Below is a small trained network, with its code and all its weights. Each question gives an input and a class and asks what happens when units are switched off, that is, made to give their printed mean instead of their output.

import numpy as np


def w(rows, s, z=0):
    codes = np.array(rows[::2]) - 128.0
    scale = np.full(codes.shape[1], s)
    scale[-1] = z or s
    return codes * scale


def f(y):
    return np.maximum(y, 0)


def log_softmax(a):
    a = a - a.max(-1, keepdims=True)
    return a - np.log(np.exp(a).sum(-1, keepdims=True))


def net(x, mask):
    res = np.array(x, float).reshape(1, 5) / 4 @ E
    y = f(res @ A[0][:, :-1].T + A[0][:, -1])
    res = res + np.where(mask, y, B[0][:, -1]) @ B[0][:, :-1]
    return log_softmax(res[-1] @ U[:, :-1].T + U[:, -1])


A, B = {}, {}
E = w([
[32,194,112,88,34],'x0',
[112,138,111,106,167],'x1',
[106,23,37,66,82],'x2',
[156,161,15,191,123],'x3',
[254,175,104,22,93],'x4',
],0.0068)
A[0] = w([
[144,223,149,144,170,253],'N0',
[166,155,93,71,156,72],'N1',
[167,151,71,145,126,148],'N2',
[74,95,134,199,129,39],'N3',
[163,178,130,79,90,92],'N4',
[93,124,190,16,161,75],'N5',
[68,145,130,150,84,102],'N6',
[142,179,112,77,117,92],'N7',
[49,165,156,122,29,54],'N8',
[175,163,129,76,102,57],'N9',
[175,169,101,65,95,59],'N10',
[24,117,142,159,142,91],'N11',
[144,80,193,134,85,171],'N12',
[138,154,53,197,103,85],'N13',
[148,135,62,174,114,72],'N14',
[125,107,166,75,128,182],'N15',
[70,207,134,82,92,115],'N16',
[170,141,134,105,127,76],'N17',
[134,10,69,101,138,40],'N18',
[140,65,65,114,77,62],'N19',
[113,58,81,66,110,48],'N20',
[147,174,162,165,135,49],'N21',
[120,70,174,91,155,107],'N22',
[36,118,108,166,169,39],'N23',
[109,32,113,119,83,44],'N24',
[98,85,108,92,63,122],'N25',
[141,173,170,188,109,67],'N26',
[200,68,118,171,201,75],'N27',
[176,61,183,158,180,133],'N28',
[156,164,62,146,136,196],'N29',
[126,198,162,153,132,37],'N30',
[136,159,80,148,140,68],'N31',
[133,181,141,163,147,57],'N32',
[157,212,154,113,149,104],'N33',
[119,114,181,43,120,117],'N34',
[146,177,161,163,142,40],'N35',
[134,158,49,142,144,68],'N36',
[72,186,112,106,79,45],'N37',
],0.011,0.0064)
B[0] = w([
[30,33,124,54,115,254],'N0',
[173,80,144,186,146,165],'N1',
[78,184,154,156,66,182],'N2',
[243,51,176,188,161,172],'N3',
[183,40,164,196,167,178],'N4',
[109,189,186,205,65,177],'N5',
[168,150,56,128,150,173],'N6',
[191,80,124,153,136,166],'N7',
[158,197,63,135,210,191],'N8',
[212,60,180,207,209,168],'N9',
[201,83,164,183,179,181],'N10',
[212,62,156,190,121,201],'N11',
[78,181,120,185,53,185],'N12',
[77,182,232,169,124,174],'N13',
[101,195,216,166,114,159],'N14',
[92,142,132,185,64,187],'N15',
[165,198,24,90,181,195],'N16',
[166,115,133,173,180,151],'N17',
[72,138,165,53,209,185],'N18',
[55,89,183,55,194,176],'N19',
[99,107,180,35,231,175],'N20',
[78,125,200,15,213,153],'N21',
[111,227,172,175,85,171],'N22',
[228,48,191,195,164,178],'N23',
[134,153,205,74,199,171],'N24',
[83,100,117,74,163,189],'N25',
[96,94,165,52,193,162],'N26',
[144,223,34,107,172,200],'N27',
[175,232,2,116,138,214],'N28',
[81,156,151,186,15,205],'N29',
[68,125,173,81,198,156],'N30',
[97,218,216,206,128,145],'N31',
[108,107,166,72,157,151],'N32',
[96,76,126,86,190,183],'N33',
[70,189,153,221,91,180],'N34',
[94,123,189,38,190,153],'N35',
[80,177,177,199,134,157],'N36',
[166,243,54,122,237,169],'N37',
],0.0066,0.0088)
U = w([
[98,84,163,39,159,83],'0',
[230,60,152,152,134,92],'1',
[124,107,112,109,102,251],'2',
[166,179,67,102,147,83],'3',
[100,161,174,154,79,60],'4',
[102,42,44,70,4,172],'5',
],0.015,0.019)

Each question gives the input, the list of numbers given to net, and the class t.
The units are the neurons (one row each of A and B). Each row of codes is followed by its name. A weight is (code - 128) times the scale printed after its matrix; where a second scale follows, it is the last column's (A, B and U).
mask holds one flag per neuron, in row order. A switched-off neuron (its flag False) gives its mean, the last column of its row in B, instead of its output. The means were averaged over made-up inputs and are rounded, as every weight is.
A unit's drop is (log p(t) with every unit on - log p(t) with that unit switched off) / (log p(t) with every unit on - log p(t) with every unit switched off).
The circuit of an input: a set's keep is (log p(t) with only the set's units on - log p(t) with every unit switched off) / (log p(t) with every unit on - log p(t) with every unit switched off). Starting from the 12 units with the biggest drops (on a tie, the unit counted first), units are removed one at a time, each time the one whose removal leaves the highest keep (on an exact tie, the one counted first), for as long as the keep stays at least 0.8.
circuit, biggest first: the units of the circuit, biggest drop first
most important unit: the unit with the biggest drop
k most important neurons: the k neurons with the biggest drops, biggest first
drop of u: that unit's drop, to one decimal
input [-6,4,-4,-1,2], class 3: most important unit : N28
input [5,-4,-2,-3,-3], class 3: circuit, biggest first : (N8 N16)
input [8,-4,-6,-5,-6], class 3: circuit, biggest first : (N8 N16)
input [4,5,-3,7,5], class 4: circuit, biggest first : (N29 N13)
input [4,1,-7,-6,4], class 0: 2 most important neurons : (N0 N33)
input [3,2,-1,-6,-1], class 4: circuit, biggest first : (N5 N34)
input [7,-2,-4,-2,-6], class 3: 3 most important neurons : (N8 N16 N37)
input [3,-2,-5,6,6], class 1: circuit, biggest first : (N4 N9)
input [8,7,-6,-2,4], class 3: 2 most important neurons : (N16 N37)
input [5,-1,-4,-8,4], class 4: 2 most important neurons : (N5 N34)
input [7,-2,3,-3,-6], class 3: circuit, biggest first : (N8 N37)
input [8,0,8,-4,-6], class 0: 3 most important neurons : (N20 N25 N24)
input [8,-7,6,4,3], class 3: 4 most important neurons : (N37 N8 N0 N16)
input [-3,6,-2,-8,-8], class 1: 3 most important neurons : (N11 N23 N3)
input [-8,-2,-6,1,-3], class 3: circuit, biggest first : (N28)
input [6,6,7,-3,4], class 0: 2 most important neurons : (N20 N19)
input [-7,6,-4,-1,-5], class 3: 2 most important neurons : (N28 N27)
input [7,2,4,6,7], class 1: 2 most important neurons : (N10 N4)
input [-2,8,4,4,-8], class 1: drop of N23 : 0.1
input [5,-5,0,8,-2], class 4: most important unit : N13
